Below are the code and all the weights of a small trained network. Each question names an input and a target symbol and asks about switching units off, where a switched-off unit gives its printed mean instead of its output.

import numpy as np


def w(rows, s, z=0):
    codes = np.array(rows[::2]) - 128.0
    scale = np.full(codes.shape[1], s)
    scale[-1] = z or s
    return codes * scale


def f(y):
    return y / 2 * (1 + np.tanh(0.7978845608 * (y + 0.044715 * y**3)))


def softmax(a):
    e = np.exp(a - a.max(-1, keepdims=True))
    return e / e.sum(-1, keepdims=True)


def log_softmax(a):
    a = a - a.max(-1, keepdims=True)
    return a - np.log(np.exp(a).sum(-1, keepdims=True))


def net(x, mask):
    ids = ['βδεθλμξπστφψω'.index(c) for c in x.split()]
    T = len(ids)
    res = E[ids] + P[:T]
    r = res
    for j in range(3):
        rows = slice(3 * j, 3 * j + 3)
        q, k, v = (r @ M[0][rows].T for M in (Q, K, V))
        z = softmax(np.where(np.tri(T) > 0, q @ k.T / 3**0.5, -1e9)) @ v
        o = O[0][rows]
        res = res + np.where(mask[j], z, o[:, -1]) @ o[:, :-1]
    y = f(res @ A[0][:, :-1].T + A[0][:, -1])
    res = res + np.where(mask[3:19], y, B[0][:, -1]) @ B[0][:, :-1]
    return log_softmax(res[-1] @ U[:, :-1].T + U[:, -1])


Q, K, V, O, A, B = {}, {}, {}, {}, {}, {}
E = w([
[254,95,46,215,94,38,100,166],'β',
[177,73,127,234,63,3,181,207],'δ',
[61,146,156,139,26,172,138,188],'ε',
[178,100,134,110,20,129,23,14],'θ',
[136,206,168,96,204,198,82,87],'λ',
[78,160,43,143,143,178,50,189],'μ',
[195,112,228,196,95,66,184,76],'ξ',
[98,67,43,35,50,36,142,66],'π',
[106,119,240,75,81,160,220,23],'σ',
[48,144,135,109,228,79,237,200],'τ',
[159,190,175,247,172,150,91,193],'φ',
[126,129,9,40,197,42,120,161],'ψ',
[233,142,151,86,221,23,111,85],'ω',
],0.0055)
P = w([
[169,252,77,163,97,125,183,103],'0',
[140,187,129,151,95,105,130,158],'1',
[79,182,166,77,119,117,123,95],'2',
[172,91,97,191,143,209,179,117],'3',
[129,144,141,149,105,78,102,185],'4',
[65,147,191,72,125,106,88,116],'5',
[162,52,114,214,164,204,160,140],'6',
[132,114,143,142,113,76,90,187],'7',
[59,103,205,77,137,104,63,131],'8',
[150,1,132,216,182,204,135,153],'9',
[141,108,129,127,119,71,92,172],'10',
],0.0084)
Q[0] = w([
[212,10,27,227,139,254,228,111],'head 1',
[238,9,14,147,242,166,204,44],'head 1',
[180,99,64,110,89,26,71,192],'head 1',
[202,25,39,186,197,251,229,77],'head 2',
[224,12,65,173,175,203,210,68],'head 2',
[158,107,57,190,163,192,131,167],'head 2',
[54,203,144,46,122,96,81,118],'head 3',
[50,217,160,47,115,72,65,132],'head 3',
[175,23,20,109,174,236,233,47],'head 3',
],0.0098)
K[0] = w([
[186,254,32,174,79,143,216,98],'head 1',
[154,250,79,88,93,73,157,113],'head 1',
[191,23,60,118,134,58,83,186],'head 1',
[157,245,72,125,96,143,197,97],'head 2',
[171,241,83,115,84,102,176,92],'head 2',
[191,232,48,192,123,182,173,173],'head 2',
[45,30,196,64,142,147,42,126],'head 3',
[60,19,198,82,158,140,42,142],'head 3',
[128,229,67,105,57,125,190,82],'head 3',
],0.0098)
V[0] = w([
[110,163,254,125,143,251,114,67],'head 1',
[33,117,200,137,66,198,188,161],'head 1',
[175,168,162,111,252,104,130,108],'head 1',
[192,120,72,80,104,99,58,31],'head 2',
[148,102,225,79,79,66,167,17],'head 2',
[121,105,211,67,158,38,223,53],'head 2',
[47,99,67,18,101,61,147,92],'head 3',
[241,108,136,233,51,100,127,104],'head 3',
[72,146,128,36,101,227,28,48],'head 3',
],0.0073)
O[0] = w([
[102,219,254,201,119,230,153,58,192],'head 1',
[87,104,109,214,82,196,244,53,245],'head 1',
[128,246,234,68,253,89,123,221,70],'head 1',
[130,102,142,62,108,94,16,86,7],'head 2',
[105,67,223,105,99,66,147,29,92],'head 2',
[89,77,210,86,187,42,203,60,47],'head 2',
[28,69,54,47,181,111,126,71,14],'head 3',
[247,68,178,175,9,57,85,150,190],'head 3',
[46,170,125,96,138,219,44,42,87],'head 3',
],0.0072,0.002)
A[0] = w([
[161,16,115,161,32,88,69,113,170],'neuron 1',
[61,132,150,59,132,179,98,48,62],'neuron 2',
[73,5,75,1,158,75,140,71,184],'neuron 3',
[96,140,47,174,89,199,160,103,185],'neuron 4',
[79,81,192,110,90,137,190,22,101],'neuron 5',
[180,170,216,65,162,28,88,146,150],'neuron 6',
[213,67,89,131,98,143,4,158,145],'neuron 7',
[205,146,60,139,150,124,94,203,116],'neuron 8',
[147,79,160,173,72,64,233,142,199],'neuron 9',
[54,65,6,19,152,86,73,138,157],'neuron 10',
[90,126,40,169,94,200,155,105,184],'neuron 11',
[159,160,203,190,59,115,193,119,162],'neuron 12',
[51,146,152,39,178,185,100,48,60],'neuron 13',
[92,160,157,164,200,187,184,176,254],'neuron 14',
[146,145,245,170,115,173,87,123,188],'neuron 15',
[75,188,115,89,249,190,88,130,17],'neuron 16',
],0.006,0.0043)
B[0] = w([
[157,217,76,140,109,47,84,29,217],'neuron 1',
[132,118,93,130,24,60,140,198,182],'neuron 2',
[214,177,134,77,195,119,125,190,168],'neuron 3',
[100,86,67,184,147,188,56,142,230],'neuron 4',
[103,69,182,5,75,207,158,180,194],'neuron 5',
[27,21,165,166,163,90,13,180,166],'neuron 6',
[48,231,116,54,39,130,139,113,206],'neuron 7',
[65,84,120,44,47,168,180,201,208],'neuron 8',
[200,35,113,183,165,83,162,67,247],'neuron 9',
[255,97,92,58,208,222,101,119,156],'neuron 10',
[96,84,56,183,149,183,56,131,223],'neuron 11',
[219,84,166,161,146,177,128,118,255],'neuron 12',
[150,132,90,165,32,28,151,181,197],'neuron 13',
[91,183,114,171,181,167,171,141,246],'neuron 14',
[152,205,221,113,129,164,82,100,225],'neuron 15',
[189,123,57,242,129,48,104,28,159],'neuron 16',
],0.0054,0.0074)
U = w([
[114,125,123,83,44,86,73,144,3],'β',
[145,106,90,133,90,47,165,117,83],'δ',
[166,85,52,214,158,167,70,85,172],'ε',
[88,221,132,139,80,71,92,14,143],'θ',
[118,216,197,129,233,197,67,113,221],'λ',
[24,116,94,91,72,196,125,178,118],'μ',
[170,86,165,180,165,58,119,70,67],'ξ',
[189,154,77,87,192,113,102,58,173],'π',
[154,57,196,94,163,185,155,49,160],'σ',
[94,107,98,148,221,91,253,172,200],'τ',
[181,169,182,108,54,160,208,197,77],'φ',
[152,78,117,42,155,167,125,181,76],'ψ',
[75,69,172,137,170,78,47,178,121],'ω',
],0.0053,0.003)

Each question gives the input, a string of symbols that net reads in full, and the target symbol t.
The units are the heads (3 rows each of Q, K, V and O) and the neurons (one row each of A and B). Each row of codes is followed by its name. A weight is (code - 128) times the scale printed after its matrix; where a second scale follows, it is the last column's (O, A, B and U).
mask holds one flag per unit, heads first, then neurons. A switched-off unit (its flag False) gives its mean, the last column of its rows in O or B, instead of its output. The means were averaged over made-up inputs and are rounded, as every weight is.
A unit's drop is (log p(t) with every unit on - log p(t) with that unit switched off) / (log p(t) with every unit on - log p(t) with every unit switched off).
The circuit of an input: a set's keep is (log p(t) with only the set's units on - log p(t) with every unit switched off) / (log p(t) with every unit on - log p(t) with every unit switched off). Starting from the 12 units with the biggest drops (on a tie, the unit counted first), units are removed one at a time, each time the one whose removal leaves the highest keep (on an exact tie, the one counted first), for as long as the keep stays at least 0.8.
units of the circuit, in order: the units of the circuit, biggest drop first
unit that matters most: the unit with the biggest drop
k most important neurons: the k neurons with the biggest drops, biggest first
heads that matter: for each layer, one digit per head in row order, 1 if its drop is at least 0.15 and else 0, layers parted by /
input ξ ε σ β φ ε ε σ σ ψ, target ξ: units of the circuit, in order	head 3; head 2; neuron 9
input φ ε τ σ φ φ ε μ λ, target θ: heads that matter	101
input ω θ τ τ ε λ θ ε ε ε, target ω: unit that matters most	head 1
input π ε ε ε φ δ ε φ μ, target ε: heads that matter	011
input φ τ λ ε, target φ: units of the circuit, in order	head 3; head 2; neuron 8
input σ ε σ β, target σ: units of the circuit, in order	head 2; head 1; neuron 5; neuron 13
input μ ε ε λ δ, target δ: heads that matter	101
input δ σ θ ε φ ε ψ φ δ λ, target δ: heads that matter	101
input μ τ ε θ τ λ φ ε ω, target ω: units of the circuit, in order	neuron 6; head 1
input π λ δ ε, target π: heads that matter	111
input μ π δ ε ε τ, target τ: heads that matter	011
input ε ε ε ε ε β φ μ ε ε, target ε: heads that matter	100
input ω ξ μ λ φ, target φ: heads that matter	011
input δ ε δ μ β τ φ λ σ ε, target δ: heads that matter	101
input θ ξ φ λ θ φ μ φ λ π ω, target ω: heads that matter	100
input σ τ ε ε ε λ τ θ μ ω, target σ: unit that matters most	head 2
input β ε β φ σ π ε ε φ π, target β: heads that matter	111
input τ λ φ δ π, target π: heads that matter	100
input ε ε β ξ ψ, target ψ: units of the circuit, in order	head 1; neuron 10; neuron 8
input φ λ λ ε δ ω π λ ε ε, target φ: unit that matters most	head 3
input ε δ μ π ξ μ, target ε: heads that matter	001
input π λ ε ε ω φ π ε σ, target φ: 2 most important neurons	neuron 13; neuron 5
input λ φ ε ε μ σ, target φ: 3 most important neurons	neuron 5; neuron 13; neuron 2
input μ ε λ φ ε ε φ τ β λ, target μ: 2 most important neurons	neuron 8; neuron 7
input ε ε π δ β θ, target β: 3 most important neurons	neuron 2; neuron 13; neuron 5
input ε ε ψ, target π: 3 most important neurons	neuron 10; neuron 16; neuron 3
